Below are the code and all the weights of a small trained network. Each question names an input and a class and asks about switching units off, where a switched-off unit gives its printed mean instead of its output.

import numpy as np


def w(rows, s, z=0):
    codes = np.array(rows[::2]) - 128.0
    scale = np.full(codes.shape[1], s)
    scale[-1] = z or s
    return codes * scale


def norm(h):
    return h / np.sqrt((h * h).mean(-1, keepdims=True) + 1e-5)


def f(y):
    return np.maximum(y, 0)


def log_softmax(a):
    a = a - a.max(-1, keepdims=True)
    return a - np.log(np.exp(a).sum(-1, keepdims=True))


def net(x, mask):
    res = np.array(x, float).reshape(1, 4) / 4 @ E
    u = 0
    for l in range(2):
        y = f(norm(res) @ A[l][:, :-1].T + A[l][:, -1])
        res = res + np.where(mask[u : u + 9], y, B[l][:, -1]) @ B[l][:, :-1]
        u += 9
    return log_softmax(norm(res)[-1] @ U[:, :-1].T + U[:, -1])


A, B = {}, {}
E = w([
[164,138,161,171,120,97,202,202],'x0',
[187,134,140,75,175,74,69,129],'x1',
[127,113,163,160,109,126,66,234],'x2',
[128,122,76,92,2,100,193,229],'x3',
],0.0083)
A[0] = w([
[176,116,131,126,148,121,208,73,28],'0.n0',
[114,127,99,87,78,131,133,141,144],'0.n1',
[112,105,140,205,152,152,101,163,81],'0.n2',
[77,115,110,142,126,175,69,9,2],'0.n3',
[93,115,134,160,133,149,186,63,63],'0.n4',
[159,137,125,42,115,99,49,104,152],'0.n5',
[168,123,155,129,173,88,103,134,80],'0.n6',
[156,135,119,107,134,112,195,76,2],'0.n7',
[108,122,116,127,114,136,129,52,85],'0.n8',
],0.014,0.0041)
B[0] = w([
[77,207,52,109,106,24,87,149,186],'0.n0',
[70,96,81,166,74,148,157,153,200],'0.n1',
[142,178,127,171,64,125,42,113,185],'0.n2',
[70,182,216,76,203,254,208,145,254],'0.n3',
[193,142,109,112,142,168,188,40,199],'0.n4',
[124,46,50,209,165,108,125,62,228],'0.n5',
[180,192,101,71,145,145,133,209,187],'0.n6',
[92,165,164,89,136,33,59,144,178],'0.n7',
[87,141,220,116,124,179,37,141,198],'0.n8',
],0.015,0.01)
A[1] = w([
[105,52,113,109,140,150,112,114,51],'1.n0',
[220,57,76,144,221,111,126,150,1],'1.n1',
[110,24,106,97,100,137,149,33,30],'1.n2',
[152,165,144,138,176,106,75,73,179],'1.n3',
[123,97,132,118,2,128,184,150,133],'1.n4',
[138,110,209,165,116,87,23,166,75],'1.n5',
[243,199,150,168,92,113,125,95,116],'1.n6',
[157,132,67,164,104,77,101,119,131],'1.n7',
[106,143,153,39,127,36,154,103,48],'1.n8',
],0.015,0.0042)
B[1] = w([
[80,160,76,156,58,107,127,149,164],'1.n0',
[189,81,100,2,93,159,60,116,191],'1.n1',
[72,97,110,210,161,123,96,204,178],'1.n2',
[142,90,152,104,66,126,194,153,248],'1.n3',
[199,80,212,89,138,73,176,135,254],'1.n4',
[162,191,90,168,163,135,93,201,187],'1.n5',
[104,73,118,179,123,115,104,47,204],'1.n6',
[106,155,182,103,147,184,170,103,237],'1.n7',
[127,156,59,145,176,67,85,150,184],'1.n8',
],0.019,0.0082)
U = w([
[158,138,139,182,89,113,152,6,1],'0',
[92,192,177,75,179,222,171,110,171],'1',
[206,183,136,203,119,151,64,158,115],'2',
[107,198,80,90,153,17,149,116,164],'3',
[56,50,60,149,124,131,124,172,82],'4',
[190,82,196,114,99,72,199,181,192],'5',
[199,92,81,37,131,175,80,162,127],'6',
],0.016,0.0045)

Each question gives the input, the list of numbers given to net, and the class t.
The units are the neurons (one row each of A and B). Each row of codes is followed by its name. A weight is (code - 128) times the scale printed after its matrix; where a second scale follows, it is the last column's (A, B and U).
mask holds one flag per neuron, layer by layer. A switched-off neuron (its flag False) gives its mean, the last column of its row in B, instead of its output. The means were averaged over made-up inputs and are rounded, as every weight is.
A unit's drop is (log p(t) with every unit on - log p(t) with that unit switched off) / (log p(t) with every unit on - log p(t) with every unit switched off).
The circuit of an input: a set's keep is (log p(t) with only the set's units on - log p(t) with every unit switched off) / (log p(t) with every unit on - log p(t) with every unit switched off). Starting from the 12 units with the biggest drops (on a tie, the unit counted first), units are removed one at a time, each time the one whose removal leaves the highest keep (on an exact tie, the one counted first), for as long as the keep stays at least 0.8.
units of the circuit, in order: the units of the circuit, biggest drop first
unit that matters most: the unit with the biggest drop
k most important neurons: the k neurons with the biggest drops, biggest first
k most important neurons of layer l: the k neurons of layer l with the biggest drops, biggest first
drop of u: that unit's drop, to one decimal
input [-4,7,1,2], class 4: units of the circuit, in order => [0.n5]
input [0,8,-7,8], class 4: units of the circuit, in order => [0.n5, 1.n2]
input [-7,8,3,-7], class 6: units of the circuit, in order => [0.n5, 1.n1]
input [-2,7,2,-6], class 6: units of the circuit, in order => [0.n5, 1.n1]
input [1,-8,2,1], class 5: units of the circuit, in order => [1.n4, 0.n3]
input [6,-4,4,-6], class 2: 2 most important neurons => [1.n5, 0.n2]
input [-2,8,2,5], class 4: 2 most important neurons of layer 0 => [0.n5, 0.n1]
input [6,8,-3,-2], class 6: units of the circuit, in order => [1.n1, 0.n3]
input [4,-6,-3,2], class 5: 3 most important neurons => [1.n4, 0.n3, 0.n1]
input [5,2,1,-7], class 2: 4 most important neurons of layer 0 => [0.n5, 0.n4, 0.n2, 0.n3]
input [2,3,5,-6], class 2: 3 most important neurons => [0.n2, 1.n5, 0.n4]
input [2,-5,3,1], class 5: 2 most important neurons of layer 0 => [0.n8, 0.n7]
input [8,-6,4,-1], class 2: 4 most important neurons => [0.n2, 1.n5, 0.n4, 0.n1]
input [0,5,-5,4], class 3: unit that matters most => 0.n7
input [1,8,-7,8], class 3: 2 most important neurons of layer 0 => [0.n7, 0.n0]
input [-4,8,-2,-4], class 6: 2 most important neurons => [0.n5, 1.n1]
input [-8,1,7,8], class 4: 3 most important neurons => [0.n5, 1.n2, 0.n6]
input [3,-1,0,-5], class 0: 2 most important neurons of layer 1 => [1.n6, 1.n7]
input [4,4,0,-8], class 6: 3 most important neurons of layer 0 => [0.n6, 0.n3, 0.n8]
input [6,8,-7,-5], class 3: units of the circuit, in order => [0.n0]
input [6,-2,-6,-8], class 3: 4 most important neurons => [0.n0, 1.n8, 0.n7, 1.n7]
input [-2,-3,-3,5], class 5: 2 most important neurons => [1.n4, 0.n5]
input [1,1,5,-7], class 2: 2 most important neurons => [0.n2, 0.n4]
input [-2,5,6,0], class 6: drop of 1.n1 => 0.2
input [-8,5,-7,4], class 4: drop of 0.n5 => 0.8
input [-6,1,2,3], class 4: drop of 1.n4 => 0.0
